[  3  -8   7  13  -7   1   5 -11  -1 -21 -39  12  14  -9   2  -9  11  -9
  17   1  12 -28] : (3) & Zl
[ -9 -23  -1 -20   4  18  17  20  16  -5 -37  17   1  29 -12  12  -9   1
   6  -7  -1  15] : (3) & FH
[ -5  28   4   3  -7  16   7   3   3 -16 -25  26   7  18  -5   8  -2  -4
   9 -16   9 -29] : (3) & Hj
[ -6  -2  -5  10   1  12  22   2  18   8 -26  25 -24  11  -3  12   0  -3
  13 -10   8  10] : (3) & FH
[  0  -3  30  18  -9  11  -4  -5   4  -6  -2  20 -43  10   0  26 -19  -7
 -14  -8  12  16] : (3) & Zl
[  1   6 -10  20  -8  -2  -1  10  15 -11  -3   4 -15  19  34   8  12 -23
   0 -20  17 -24] : (6) & Zl
[-20 -23  -3 -14 -10  25  17   0   9 -10 -43   7 -15  18 -23  16 -12   8
  17  13  12  43] : (3) & FH
[  9  -2 -11   0  10 -14   4   7   7  -2  42 -18 -29  19  43   5   5 -10
 -28  -6  10 -29] : (11) & Zl
[  2  -5 -13  47  -7 -10   3  -1  23 -24  11  13 -27  16  29  19  24 -14
   0 -38  33 -48] : (3) & FH
[  2  -2   2  24 -17  -7   8   2   4 -13   7   5 -19   8   7   5   7  -5
   7 -25  18 -32] : (3) & Zl
[  9  -5   2   7   1  -2  18  -7  12   0 -13   7 -43  19  42  19   5 -23
 -16  -4  24 -31] : (11) & Zl
[-10 -13  -7  -2 -14  11  53  25   1 -42 -21   5  43  23  15  -6  18   7
  10 -31  15 -60] : (6) & Hj
[  0  -5   6  24 -11  10   2  -2   8 -17 -17  27   4   4  -4   2   7  -2
  19 -17  18 -17] : (3) & FH
[  2   6 -17  -3 -10   3  13  -7  15  -2  -5   8  -7  -6   4  15  -5 -15
 -20   7   4  26] : (3) & FH
[-13  -6 -12  15  -7 -13   0  -1  14 -16  19  23  -3  -1   0  23  -2   2
 -17 -26  16  11] : (3) & FH
[ -1 -20  15  18  -3   8   7   2  11   5 -21  32 -62  24 -11  43 -36  -8
 -21 -18   6  33] : (3) & Hj
[ -5  -5 -13  -5   0  19  11  19   6   4 -23   0 -14  25 -13  17  12  10
  13 -20   3   1] : (3) & FH
[ -3 -15  -2  16  -5  -3  10   7   2 -16 -22  18 -12   9   7   7  15   3
  22 -26  20 -29] : (3) & Zl
[ 20   2  -3   1  -2  -8  15   6  -9 -13  24 -16 -18  11  50  13   9  -7
 -24  -4   9 -43] : (11) & Zl
[-12  -5  -6   8 -22   9  14   6 -32 -38  -1   4  18   5  -4   5   1   8
  -5 -22  19 -13] : (3) & Hj
[-13  10   0  36  -5   7  15  -1  16 -12 -17  19  23 -13  -2  -8  11 -17
  -3  12  15  10] : (3) & FH
[ -3 -24  -8  16 -16  17  -3  18   2 -33 -22  12  -3  20   0  12   4  12
  18 -41   9 -40] : (3) & Hj
[ 20 -18  -2  40 -12  -9   0   4  12 -22  17  15 -58  21  36  40  -6  -9
 -20 -52  25 -44] : (3) & Zl
[-11  -9  -9   9  -4   8   1   2  20 -21 -20  29  -1   6  -1  17   2  -9
  -7  -6  22   7] : (3) & FH
[ -1 -11 -10  28  -1   1   2  14  14 -18 -17  19 -24   5   7  21   9   1
  19 -39  24 -70] : (3) & Zl
[ -4 -12  -1   1  -3  13  12  10  11 -17 -25  17   5  18  -1  10  -1  13
   1 -12  10  -4] : (3) & FH
[  1 -16  -2  20   0  -8  -2   1   6 -14   3  12 -24  16  20   6  12  -2
   6 -34  18 -42] : (3) & Zl
[ 14 -17  11   6  -2  -6   0 -18  -5 -10 -24  15  -7  -2  16 -11  13   0
  34 -17  27 -48] : (3) & Zl
[  9  17   6  31   5 -23 -20  -9   2  17  21  -3 -38  -6  -5   4  10  -5
  13 -14   4   1] : (3) & Zl
[ -1 -12  -6  35 -18  -7  31  10   9 -45  -6  22   7  11  22  10  13  -8
   0 -30  36 -47] : (3) & FH
[ 14  -7  10  29 -16 -15  -2 -18  12 -45  -4  14  27  -7  15 -24  16 -11
  13 -16  30 -69] : (3) & LM
[ -1 -16   0  11  -5  -3   3   6  12 -18  -2   7 -19  10  29   7   5 -13
 -11 -19   5 -20] : (6) & FH
[ -4  -8  -7   3   0   9  15  -9  -3  -7 -19   6  15   5  20  -9  13 -12
  19   4  16 -33] : (6) & FH
[  3 -16  -3  -6 -13   3   8   4  18 -18   1  12  -5  22 -16  13  -9  12
  10 -29 -11 -34] : (3) & Hj
[-20   2 -22   6  -5   6   7  26   2 -12 -14  -6  21  11   4 -23  23  10
  21 -25   6 -29] : (3) & Hj
[ 22 -10  -5  30   3 -16  -5 -13  -6   5  -4   9 -69  21  24  24  -3  -5
  -4 -21  17 -23] : (3) & Zl
[-11  -8   0  18  -5   4  14   2   8 -27 -10  21  12   8  12   2  16  -5
   7 -14   5 -42] : (3) & FH
[  8 -14   0   2  -9   4   7   2   1 -25  -7   1 -24  15  17  13   3   2
  -3 -22  12 -28] : (3) & Zl
[ 11  -1  -6   0  -2   5  15  14   8 -24  17  -7  -5  13  34  10   2 -17
 -23 -18  18 -50] : (3) & FH
[  0  -2 -14   6  -3   4  23   2  11 -38   6   5   8   4  47   5  29 -17
 -19 -13  28 -57] : (11) & FH
[ 12  -4   4  -7  -2   4   7 -18   6 -12  10   3  -3   4  28  -5   8 -14
 -13   3  13 -16] : (11) & LM
[ -7 -27 -17 -11   2  15  25  14  17  14  -2  -4  10  19  41  12  10  -9
 -19  -7   7 -39] : (11) & FH
[ 10  -7  22  15  -5   0  -3  -4  20 -32   2  38 -50   1  17  37 -18  -8
 -23 -31  29 -22] : (3) & Zl
[-16  -5 -24 -33  -4   6  15  11  -2  -4  -2 -23  29  20  10 -14  17  18
  15 -10 -22 -34] : (5) & Hj
[-13  -3  -7  -5  -2  16  13  10  -6 -14 -20  -1  35   8   0  -7  13   6
   2   2   5  -7] : (3) & FH
[  9   2  -6  11  -1  -7   6   2   9   6   0 -12 -37  18  29   8  17 -19
  -9  -9  20 -30] : (5) & Zl
[ -9  -3  -4  27 -13   0  -7   4   6 -12  -2  15 -33   8  -1  12   7  -3
  14 -25  19 -18] : (3) & FH
[-23 -11 -12   7 -18  20  14   9   1 -46 -10  13  39   1  29   0  27   6
   1 -28  22 -51] : (6) & FH
[-15 -19 -11  13 -12   7   7   6  11 -21 -18  11  25   2   8 -13  23   0
  16 -14  14 -39] : (6) & FH
[ 23 -16  -4  -3   0  -5  18  11   2 -25  16  -7 -13  21  73  12  13 -20
 -37 -16  14 -89] : (5) & Zl
[  1  -8   2   5   0   2   9  -1   8   9   1   3 -29  13  21  15  -9 -16
 -19   2  -3  -4] : (5) & FH
[ 16 -10   0  20 -10 -13   5   3  -1 -22   5   7 -24  11  16   4  17  -2
  -3 -37   5 -40] : (3) & Zl
[ -2  -5  -9  14   4   6  11  -3   0 -12  -5  12  -3   9  15  18  12  -4
  -9 -14  20 -19] : (6) & FH

[ 19 -23   9   5 -16  19 -32  10 -26   0   2   8   8  15  42  -3 -24  -4
   5  44  38  15] : TJ & (74)
[-16  21  21  -7  12 -13   3 -38   1 -12  11 -43  17  -3  23   1  17  15
   4  25   8 -11] : TJ & (70)
[-19  15  27  -8 -10  22 -10 -51 -21 -21  10 -15  19 -16  44 -10  18   6
   4  24  27  25] : TJ & (74)
[-24  15  26 -28  15  -2   0 -14 -19 -16  -2   7   0 -14  22   0  32  12
   4   1 -14  -7] : TJ & (68)
[-21  33  21 -16   2  -1  11 -18 -10  10  11  17  -3 -14  30   4  25   0
   2  -1 -11 -14] : TJ & (70)
[  5   9  44  -3 -14   4 -14  -9 -11 -13  17   3   0   4  33  -5  10  39
  17  27  23  10] : TJ & (74)
[  7  23  11  11   5  -8   1  12   3 -28  -8   4  33  -1  -7 -18 -15  -3
  -2  12   1  -5] : TJ & (69)
[-23  -5  28   6 -30  13 -48  -3  -1  -8   5  -3  16  12  54 -19   6  12
   3  12  36  28] : TJ & (74)
[-41  21  -7  -3  13  16  11 -17  19 -11  -4  26  84  -1  29 -23  19 -16
   5  21  37   8] : CP & (74)
[ -1  -4  -1   5   0   0 -14 -29   1   7   7 -22  29  11  10  16   8 -36
  14  13   7   8] : TJ & (75)
[ 30  20  10  -2 -11 -53   2 -13  25 -20  18  -6  11  19  20  45 -12  16
   0  42  12 -21] : TJ & (75)
[ 12  -6 -23  13 -29  26 -17 -18 -23  24  11 -18   3  11   1  23 -11 -30
  11  40  39  10] : TJ & (75)

[-15   4  10  -8 -31  -2 -10  36 -16  15  -9   8  -7 -13  35  15 -19  -2
   8   7  -1 -22] : (88) & Mh
[-17  -7  11 -11 -18  12  10  28 -10   9   1  13  -4 -16  33  13 -14  18
  10   4  12 -24] : (88) & Mh
[ -6  -8  13 -13   4 -10   3  47  -4 -21 -18  18  -3   1   6   8 -18  -8
  17   3 -11   7] : (88) & Jt
[-20  -7  17  -6  -1   1   4  36  -9   0   0   8 -14  -8  25   6 -18   9
  10   7  -9 -11] : (88) & Mh
[-11  -5   8  -9  -1   8  10  25 -10 -10 -10  10   1  -5  23  10  -3 -12
  -4  11   4  -1] : (88) & PN
[-16 -12  10  -9  -5  -1   1  39 -19  12  -6   5  -8 -21  42  17 -18  10
   9  24   0 -22] : (88) & Mh
[-20  -8   5   1 -18   5  10  23  -8 -12 -19  10   3 -13  10   2 -13  18
  16  31  11 -18] : (88) & ZD
[  4   2   1  -9  14  -8 -16  28 -19  -3 -19   2   3   2   3   9  -4 -51
 -18  24 -30  -6] : (85) & PN
[ -3  13   4   5   8  18   2  28 -10 -20  17  12  13   9 -35 -13  -9 -13
 -15  -6 -18 -22] : (85) & ZD
[-11   1  18  -7  27  28  21  16  -4 -20  18  10  -7   5  18  -1   5 -15
 -10 -13  -4  -3] : (85) & PN
[-25   1  11 -11 -17  20  13  14 -12  -1  -6   3  -7 -11  52   9   6  -3
   3  11  29 -15] : (88) & PN
[ -8   8  10  -6  24  42  14  -9 -10 -11  25   4   1   5  -4  -8  -1 -16
  -9   1 -17 -26] : (85) & PN
[-13  -2  13  -3  20   9   3  33 -13 -13  15   9   4   7 -12  -9 -11 -12
  -9   3 -24 -23] : (85) & Jt
[ -9   5  12  -3   4   7   1  14 -11   0   2   5  -9   3  14   8  -8 -18
  -7  -1 -22  -3] : (85) & PN
[ -5   7   1 -14  -4  16   6  11 -10  -1   0   2   2  -4  36   9  14 -16
  -7   2  23  -5] : (88) & PN
[  2   0  -2  -1 -14  -5  -1  17 -14   7  -9   6   3 -11  11  19  -3 -16
 -12   7  -8  -6] : (88) & Mh
[-19  -2  18 -15 -20  10   1  11 -10   4  -3  14  -2  -6  14   4 -11   7
  16 -11  -1 -26] : (88) & Mh
[-27   1  21   7  15  36  22  23  -7 -21  32   8   1   5  -5 -19  -3  10
 -14 -14  -2 -34] : (85) & Mh
[-44   7  17  -4   4  66  51 -23   6 -25  33   6  -4  -4  43 -27  14  42
  19  -3  59 -30] : (88) & PN
[-12  -7   3   0 -10 -28 -10  50  -7   1 -23   1  -7 -10  18   7 -16   3
  11  23  -4   2] : (88) & Mh
[-14  -4   8  -4 -19  13   7   6  -6   8   8   3  -4 -14  20   5  -8  29
  12 -10  17 -20] : (88) & Mh
[-16   8   6 -15  -8  27  13  15  -7 -15  -5  13  -5  -3  31   3  -6   1
  22   6  21  -7] : (88) & Jt
[ -3  -1  -1   0 -22 -12  -7  21  -8  13 -17   2  -2 -15  16  16 -13   6
   8  16   0  -4] : (88) & Mh
[-14  -4  13 -14  13   6   3   2 -10  -6  -6  10  -5   4   8   4  -2 -30
 -11   5 -21  -8] : (85) & PN
[ -4   4  -1 -15   5  -7  -5  38   1 -18 -19   9  -4  -2  15   2 -15   2
  34  18  12   9] : (88) & Jt
[-21   5   4  -7 -13  19   5  23 -11  -9  -7   7  -2  -4  25   2  -6  -2
  11  24  11  -8] : (88) & PN
[-19  16  16   8  -2  29  11  13 -11 -16  21   9   1  13 -15  -8  -4 -19
 -21 -11 -16 -19] : (85) & Mh

[-17   5  12  10   1  11  -1 -15  -5   9  29   8   5 -12   1  21 -11  -7
   8   7  -3  -6] : [57] & Fr
[ -9   9  18  -4   7  -5  -6  11  -6   6  15  42   8  37 -14 -14  -3 -22
 -13  20   4   6] : [54] & DZ
[ 32  -8 -14  -7   5   7 -15   0  -3   2  11  -2 -14   4   1 -15  -5 -15
 -23  24  16   5] : [59] & DZ
[-31  16  11  -8   6  -8 -19  -3  -2 -16  17  31  27   3  16  -7  10   9
   1  15  -2 -15] : [57] & DZ
[-28   7  16 -11  11   1  -8  -4  -7   0  16  34  23  11  16  -5  -4  -2
 -12  15  -4  -6] : [57] & DZ
[ 22 -14 -19  -6   2   4 -15   2 -10  20   2  -2 -18   1   1  -1 -15 -14
 -25  13   2   4] : [59] & DZ
[ 15 -29   5  13   4   7  14 -12  -9  17   0 -23  -9 -21 -10  10  -4   2
  28 -32   3 -20] : [54] & Fr
[-30  19  21   3   2   4   0   0   8  -2  16  30  26  24  11   3   6 -16
  -8  20  -4   6] : [57] & DZ
[-12  -2  41  -4  21   2  10   4  -9   1   4  52  23  10  -5 -21   5 -20
  14  20  11 -20] : [57] & DZ
[ 21 -17 -11   0  -7  13   9  14  -5  21 -15 -18   7  23  14 -13  -5  -4
 -17 -18  -6   3] : [59] & DZ
[-29  10  19 -13   6  17  12  10   9 -10  -9  26  20   2  19  -4  -5  -6
  -3  17  -8  -3] : [57] & DZ
[ 25 -15 -22   1  -8  11   2   2  -1   3 -16 -38  -3 -13  20   7  -3  13
 -11 -21  -6  -3] : [59] & Fr
[ 36  -9 -26  -2  -3  46  15   1  23 -22 -38 -59   2 -37  47   8   3  10
  -4 -10  -3   2] : [59] & DZ
[ 18  -7  -4  -8  -6  14   8  16  -3  20 -13  -6   3  21   1 -13 -12  -6
 -16 -10  -1   4] : [59] & DZ
[ 18 -18 -11  11   6   8  -8  -4   2  -1 -10 -20  -3 -10  13   0  10  -6
  10  -6   2  -2] : [59] & Fr
[ 12   6   1 -10   4  36  -3 -14   7  -7   8  -6   7 -20  23   4 -10 -16
  -8  32   9 -12] : [54] & Fr
[ 42  -6 -23  -6  -8   4  -4   8   0   8 -11 -25  -8  15   0 -10  -5   3
 -24 -10   4   5] : [59] & DZ
[-20  12   2  -9  -3  -5  -1  13  13 -16  -5  16  14  16   0 -10  10   7
  -9   7  -9   4] : [57] & DZ
[-29   2  28 -16  14   3  10   3  -2  -4  -5  41   9 -12   2 -15  -1  -6
   8  11   1 -11] : [57] & DZ
[ 27   4  -2  -4  -2  21   2   4  11  -5   0  -2   9   9   2 -11  -4 -21
 -10  21   9   4] : [64] & DZ
[ 29 -13  -5   5   1 -24 -17   7 -24  28  19  22 -10  45 -33 -17  -1 -19
 -19   3  11   7] : [59] & DZ
[  9 -27 -11   9  11  -7  -5  -1 -14  18 -10  -4 -30   0   4  -8   3 -11
  -5   5   0  19] : [59] & Fr
[-21  -4  15 -15   8  -6  -2  13 -12  17   5  51   6  23   4 -16  -8 -12
 -17  11   1  -3] : [57] & DZ
[-12   7  20  -7   6   9   1  -1   3  -8   3  21   8 -10   5   0  -3  -5
   5  12   2 -10] : [57] & DZ
[ 19 -16 -25  -3   2  16  -1  13  10   7 -18  -5 -10   9  26 -11  -3 -19
 -33  16   0  25] : [59] & DZ
[-26 -10  12  -9   7   1   0   4 -12   9  -2  33   5   6   4  -8  -9  -1
  -7   1  -2  -7] : [57] & DZ
[ -9   4  10   7   1   8   4  -7   5 -16  -5  -1  26 -16  19   4   8  20
  18  -9  -2 -20] : [57] & DZ
[-33   0  40  -5  14 -15   9   4 -16  14  13  57  28  21 -10 -11   1  -8
  10  -2  -1 -19] : [57] & DZ
[ -9   2  14  -6   7  12   2  -2   0 -11   4  14  29  -5  22   0  10   2
   2   5  -2 -19] : [57] & DZ
[ 13 -14  11  -1   3   5  11  16   4  11 -13   7  -2  15  -1 -15  -3 -17
  -5  -4   6  10] : [59] & DZ
[ -1   5  -6  29   0   1  -9 -27   6 -15  21 -25   4 -25  13  29  15   8
  23   4   3  -4] : [54] & Fr
[ -4  -1   5   2   9   6 -12 -22 -16  -1  21  11  12 -21   6   8  -3   5
   7  11   6 -30] : [57] & Fr
[ -5  -2   2 -11   2  10  -1   0  -7  -3  -2   9  18 -12  14  -3  -3   7
  -7   1  -3 -14] : [57] & DZ
[-30  13  20  -1   4 -13  -5  -1  -4   7  17  31   9  12  -8   1  -2  -3
   5  10  -2   1] : [57] & DZ
[  2 -12  -5  -5  18  19 -16 -11  -9   7   9  20 -23 -14   9  -4  -9 -27
 -10  42  11   2] : [54] & DZ
[ 24 -14  11  12   0   1   7   8   2  19 -12 -19  -8  25  -7  -6   1 -17
  -9 -15   0   6] : [59] & DZ
